Rows with their classes:
[  5 -28  23   5   1   1  -6 -23 -21  10  10   5   7   8   2 -23 -23 -11
  -8  24   8 -15   6   6 -12  15  10  13 -40 -10  12 -17   3  22 -13   3
 -19  -2  -9 -35  32  13  -8 -13   4 -13   0 -24 -17  55   7   6  19  10
 -89  25 -19 -28  12]
(40)
[  9 -12   2  -8   1   7   0  12  28 -11  -1   2  -2  22  -9  37  -1 -16
  15  -1  26 -12 -15   1  33 -19   5  -4  -1  -1   4   8  -6   1   1  12
  22  -2  10   2 -34 -24   6  -2  10   2  -3   2  15 -29  28  14 -27  10
  14 -18  -8 -18  -5]
(48)
[  2   1 -17   7 -23   8   0  17   7  -2  -6  -4  -1 -30  -6  19  -5   1
   0   3  17  -4 -10  34  -2 -19  52  -8  -4  -4  -5   8  18   4   2  -4
 -18  -5  -1   6   8 -11  -2  -5   6  -7   4  -6  -1  16 -23 -15  22  -7
  33  -9   8 -18   2]
(52)
[ -7  16 -11   3   1  -4   2  30  20  15 -14   1  -3 -26 -12   1  22  -1
  16  16 -14  14 -20  -2   1  -3  -3 -17  23   4 -18  -2  10 -12  -7  12
   6 -14   8  14 -34 -13  16   6  -4  10  10  10  -3 -29  21   5  -8   1
  41   8   6 -10  -1]
(53)
[ -2 -26  39  -4   2   0  -5   5   9   6   5   6   5  21  28 -25  27  -1
  -4  19  12 -14  25   9  -7  23   2  17 -20   3  23  -6  -5  10 -15  10
 -26   6   3 -12   9  11 -11 -13   2  -3 -16 -11   0  36  12   6  12   4
 -89  17  -4  18  16]
(40)
[ -6  -1  -5 -15  -8  -3   4  24  37   2  -6   1  10   3   4  34  33  -1
  10   0 -13   5  15 -37  -1  12 -15   4  21   2 -12  24  -1   1   9  12
  18   3  18   7 -42   8   2   7   8  15 -14   0  26 -11  -6   7  -7 -10
  46   5   8  21 -27]
(39)
[ -6  -7  -4 -15  -7  16  -2   4  37  10  -2   0   1  -1  -9  20   6  -1
  12  20  -7  -8   5  14   2 -10  -4  -5 -11  -4 -12  -1  -6  25   3   8
   7  -3  10  -5 -19  -1  -1 -10  11   3 -12 -13  -7   4  29   8  -6   5
   3  17   9  10 -15]
(40)
[  0   1   8  -1  -5  16 -18  16   7  -4  -2 -25  -1 -13   0  30  -9  -1
   7  13  18   0 -21   3 -22 -12  12  -2   8  -2  -4   5   0  16  -8 -35
  17  10   2  -9   3 -14  -6 -13  12  -4  -3  -4  -5 -30  16   7 -20  13
 -13  10 -28 -41  -7]
(48)
[  3 -17  -6  -5   4  39 -13   1  24  16   0  29  13   3  -9  34  43  -4
   9   8   1 -11   2   0   0 -19  -1  -7 -14 -23  -6  -5   0   8   3   5
  17  -6   8 -14 -21   8   2   0  15   8  -9   8  -7   2   6   2  16   9
  25  14  12  59  -9]
(40)
[ -6   4  12  18  -2   0   0  43  28  -8  -2   2   4  17   2   9  14   6
  20  30   7  -7   0   5 -17  24  -7   5  10   5  -1  13  10  17 -13  21
   0  13  14   5  -4  -8  -6  -7 -11   2 -24 -19   5   1  32   9 -12  -5
 -77  -1  -5 -86   9]
(48)
[  7   6  -5 -15  -7  -7   2  34  24  -1  11   3  19 -18   3  31  27  10
   1 -17  -9   3   9 -17  -3   7   3  -6  18   4  -4   1   8   0  -5  -2
  -9   0  26   3 -30 -14   2   3  -1  -2  16   1  16   1   6   3   5  -3
  18  -6   8  -9  -6]
(39)
[  1 -14   3   7 -23  21  -4  44  33  15  10  -8   7  28  -8   7  57 -27
  12  10  -9 -11  18  -4 -12   3   4  -2  12  -3 -12  -9  -5  15  -1   9
  15 -28  16  -4 -27  -6  -4  -3 -13   2  -3   5 -12  11  18   7  -5   7
   9  16  16  14  -4]
(40)
[ -1  -5   7   3 -11  15  -8  10  22   9  -4   5 -49  -1  -3  25  10  -2
   6  12   7  -7  -1   6  -2  -3   3  -1   3  -5  -5   2   8  16   8   3
   6  -6  15   4   1  -8   2  -4  -2   2 -20  -4   3   8  -4  -5  -1   3
  -7  20   4 -23   0]
(40)
[  1  -5   1   2   4   0  -9  24  31   4   0  -2   5  -4  -7  29  12   1
  13 -10  13  10 -32   4   1 -11  -9  -3  15   2   1  12   0  16 -17  11
  13 -10  11  -2 -22  35 -21  -3  -5   5 -15  -3   7 -20  28   0  -6   6
   9   8  -2 -20  -5]
(48)
[  4 -16  21   7   1   7  -6  13 -23  -1  -4   2   3   4  -7  -3   9 -11
  -2  10   1 -13   8  15  -7   1  19   5   1   0  15  -2   2  14 -12   8
  11  -5   2  -6  -4  13 -25 -22   9  -1 -13 -12  -3  -1  11  -3  -1  12
 -55  17  -3  -1   5]
(40)
[ 11 -13  -8 -12 -12  12 -22   3  18   8  21  -5   1 -59   8  28 -31  -1
  -3  11   8  -7  -3  20  -5 -26   0  -3 -17  -3 -14   7   7  30  -9 -13
  -4   1   3   5  28   3   2 -17  13 -10 -13 -20  -6  18   3  -2  -5   3
  -8  52  -4  -1 -20]
(40)
[ -3 -22   8   7  -1   0   1  -1   1  15  10  -2  -2  35 -10  -5  26  17
   3   9  -7 -12  24 -14  -2  14  -6  11   8   9  16  -5  -1  24   3   9
 -12   9  12  -5 -13   7 -30   4   1  13 -18  -8   1   9  11   7   4   9
 -65  13   9  17   2]
(40)
[  6 -18   6  19  -1 -19  -6   3   1   0  -2  -8  13 -17   9 -19  -9  -4
  -3   6   1   7  31 -18  -5  21  -3  28 -12   4 -28   0   4  -1   2  -2
 -11  11  -6   2  12  17   0  -4  -4   3 -21   9  19  22 -43  -6   2  -6
 -63  80   6 -46  34]
(39)
[ -2  -2  -3   1   4  -2   7  11  10   4  -1  -7 -20 -12  10   5  29   0
  -8   7 -13 -18  19 -38  -8   0  -2  13   7  -2   8   7   8  -2   4   3
   3  -1   6  27  -1   9  -5  11   8   5 -25 -11  14 -12 -27  -3 -27   2
  10  17  19  11  -2]
(39)
[  2  -9  -1   4 -24  -9  -3  49  44  13  -9  -4  14  31  -4  23  61 -10
  19  10   8  -3   3  21   7  11  -4   1   7   7   0   8  -1  17 -16  14
  15  -8  19  -2 -14  -7   4  13 -19  -4  -5  -9  -8  25  26   9  22  -6
 -29  11  26 -15   7]
(40)
[  8 -43  17  -3  14   5 -10  16  -4  17  -1  -2  14  83 -16   0  74   5
   5   6 -11  -7  24 -19   2  19   3   5  -3  -7  32  -1 -23   1 -12  17
 -10 -14  20 -23 -30   0 -16   2   8  -1 -18 -13  -2  -1  -2   8   7   9
 -75  -4  -1  38  11]
(40)
[  0  -8  12  10   3   8 -19   1  10  -5   6  -9   2   5  -4  27 -11   3
   8   9  31  -6 -19  -4   0 -10  -3  -1 -25   6   6  21  -8  19   0   1
  10  -9   3  -1   2  36 -10 -20  -4   7  -8  -7   2 -23  20   6 -21   5
 -70   2 -32 -67   5]
(48)
[  9 -11 -14  -5 -15   0   3   6   5  -5   1  -1 -17  15   1   8  -8   3
   4  -6  -1  -3   4   4   8 -12  -3   0 -10   1  19   8   6  -4   5  -1
   6   7   5   5 -30   5  11  -6   7   3  20   0   0   5 -29   3   7  -6
  34 -21  10  44  14]
(52)
[ -9  -4  -9  17 -12 -13  -6  13   6   9   7  -3  11   3   7   2   0   1
  -2   7  -5   0  17 -17  -4   3 -11  24  18   5   0   4   6   2 -15   7
  -7 -20  -1  11 -18  30 -10  -5   0   0 -24 -15  13   5 -23  -2  -5   5
 -28  23   6 -34  15]
(39)
[-13   3 -15 -24 -23  13   8  59  24  22 -13  -9  -1  68   4  44  89   0
  27 -21  -5   2 -13 -46   7 -20  -1 -21  25  14  18  14   4 -11 -14  16
  28 -17  35   7 -89 -16   4  13  23  25  -3  10  18 -67   5  14 -15   0
  89 -54  25  60  -1]
(48)
[  0 -12  -6  -9 -18  10 -26  -9 -17   1   9   2   5   6  -4  -6   2  -1
 -10  -5   7   1   7  22   8 -21  11 -35 -28  -2  18  -7   3  -7  23 -16
  -2   3   8  -6  15 -15  -5 -29  10   1   2   8  -2  -1 -43  -8  17   5
  20 -18  -7  61  14]
(52)
[  2  -4   2   1  10 -10  14  13  -6   7  -1  -1  14  14  -3  22  39  10
   4  -2  -2  -3  12 -30   2   9   3   9   4  -3  12   3   2  -4  -2  11
  -8   5 -34   3 -13  10   9  -3   1  10 -20   9  19  -3 -33   1  10   0
 -31 -12  24   7  12]
(39)
[ -6 -18  25  -7  -2   8   0  13   1  14   0   2   1  30 -11   2  54  -1
 -27  19  -2  -5  23  -5   0   8   4  -3  -5  -1  16  -8   7   0 -12   9
   4  -2  18 -18 -47  -2  31  -3   4   8  -7  -2  -2  10  -7   4   7 -12
 -17   5  21  46   7]
(40)
[ -4 -13  31   9  17 -18  22  21 -51  13 -10   7  23  89  -5 -57  62   0
 -13   4  -3 -14  36 -57  -3  57   1  16   4   8  59 -20   0 -15  -7  35
 -22  17  22  -3 -41   9 -23  -1 -20   5 -11 -16   3 -13  31   8   4   5
 -89 -31 -10   8  37]
(48)
[ -2 -15  16   9   8 -19   4   1 -22   6  -2   8  14  39  -2 -39  21  -4
  -1   3 -18  -2  32 -35  -2  32  -7  18 -20   3  42  -5   5 -12 -16  18
 -23  12   1   1 -24  22   4   6   8   1 -19 -11  15  18 -18  -1  12   1
 -62   8   3  29  24]
(39)
[  9   0  -6  -7   9  -6   5  -2  13   6 -12   2  18 -25  10  15  -8  12
   6  -3  -8  -7   6 -15  11  -8 -14   4  -4   7  12  10   4  10   2   4
  -1  10   8  14   4   9   4   2  12 -17 -19  -3  12  10 -24  -1   3  -1
   7   9   5   0 -10]
(39)
[  3 -11  15  -2   2   2  -7 -21   3  15   4  -5   8 -12  -9 -14   5   3
  10   9  10  -3   9  -1  -2 -10 -19  12 -15  -4   6   0  -3  11  -1  10
 -15   9   4 -23   9  11  -6  60  -6   3 -28 -10  -9   8  13   3  -9   3
 -63  38   9   8   0]
(40)
[ -2 -26  22  -2  -4  19 -13  -6   0  21  22   5   2  30 -12  14  22   3
   9   7   6  -6  25  -4 -12   2 -15  15 -10  10   5  -2  -3  16   3   6
   0  -7  16 -10  -3  11  -7  -4   9  -9 -23  -6  25 -17  -1   4   8  -4
 -16  18  -5  22   4]
(40)
[ -5  -1  11   5  -6  -3  -1  25  15   1  -9   3   8  33   1  12  28  -3
  -1   1  19  -2  -2 -20  -4  10  -6   4  15  14   9 -14 -17   0  -1   7
   7  -4   5  -6 -27  -4 -11   4  -6  -2 -10   8  24 -17  21   5 -10   5
 -27 -16  -9 -26   7]
(48)
[  6  29  -3 -13  -4  -3   1  14  22  -6   0  -8  12  -3   3   9  26   5
   0   1   3  -6  14 -23  -3   0  11  -4  14 -50  -2   1  11  -4   0   2
   8  -7   9   6 -17   8  -2   6  18   4 -22  -3  -6  13 -12   1   5   3
  27  17  21  20  19]
(39)
[  4 -24 -12  -4 -16   7   2  -3  -6   1 -13   5 -10 -19   1   5 -24 -10
   1 -14  -4   4 -20  36   9 -35  -8  -6  -4  -2  -3   9   6 -12  16   8
  13  -6 -17 -10 -29 -12  10 -14  12   5  23  -6   9 -15 -34   0  11 -10
  41 -31  -2  10   7]
(52)

Rows, each with its class:
[  0  -9   6  10   1  -9 -25   5   2   6   1  30  -9  11  -5  23  -8  -7
  -6 -17  -7   4  -7 -15   3  -7  -2   3  20  38   2  13  -4   7  -1   5
  13  -7  -1  15  -3   2  -3  -7   4   6  -3 -15  -2   7  -8   5   6   1
   7 -20 -14  -6 -27]
(28)
[ -7 -15  11   6  -3 -17 -25  -1  14  -9   5  36 -14   1  -3  13 -21 -24
   5 -25 -29   1  -4 -12  15   2  18   1   2  50  -3   7   1   6   3  14
  17 -10  -8  23 -11   2  -4  -7  29  13 -19 -16  -8   7  -9  17  13   2
  10 -17  -1  -1 -32]
(32)
[-11  -3   1   5 -11  -4 -10  19 -13 -19  -9   7  -2  10 -11   3  -4   4
  -6   5   0  -9  -5 -11   4 -14  -8   6  37 -10  10  -3  -1  -4  -2  13
   5  -8 -12   8  -8 -17   4   4  -8  -7 -12   0 -12   3 -11   6   2   1
  16   6 -18 -12 -22]
(32)
[  0 -10  11   5   2  -3 -15  -4   6   5  -6  19  -6   2   4   2  -7 -15
   6 -16 -13  15 -10  -5  10   5   9 -10   3  27 -18   6   9  -2   8  10
   7  -2  -1   7  -4   8  -5   1   8   7  -7   8   1  12  -3  11   6  14
  15  -3   6   7 -14]
(32)
[  1 -14  11  -3  -8   3 -20 -10  16   1  21  36 -21   3   7  12  -5 -15
   1 -20 -16  -1  -8 -17  10   0  15  -6   2  45   0  20   0   4  -3   7
  21  -7   9  11  -8   9   0  -3   9  11 -15 -17  -7   7  -8  10   8   7
   8 -16   0   5 -20]
(32)
[ -6 -13  15   6  -2  -9 -25  15   2  -5   2  25 -10   6   5  12 -12  -4
  -6 -30  -9   1   0 -19   1   0   8   4  13  38   4   9  -3   2  -3  12
   9  -8  -2  18  -6  -4   1  -5   6  10  -8 -14 -13   5  -7  15  19  -2
  20 -18  -6   1 -28]
(28)
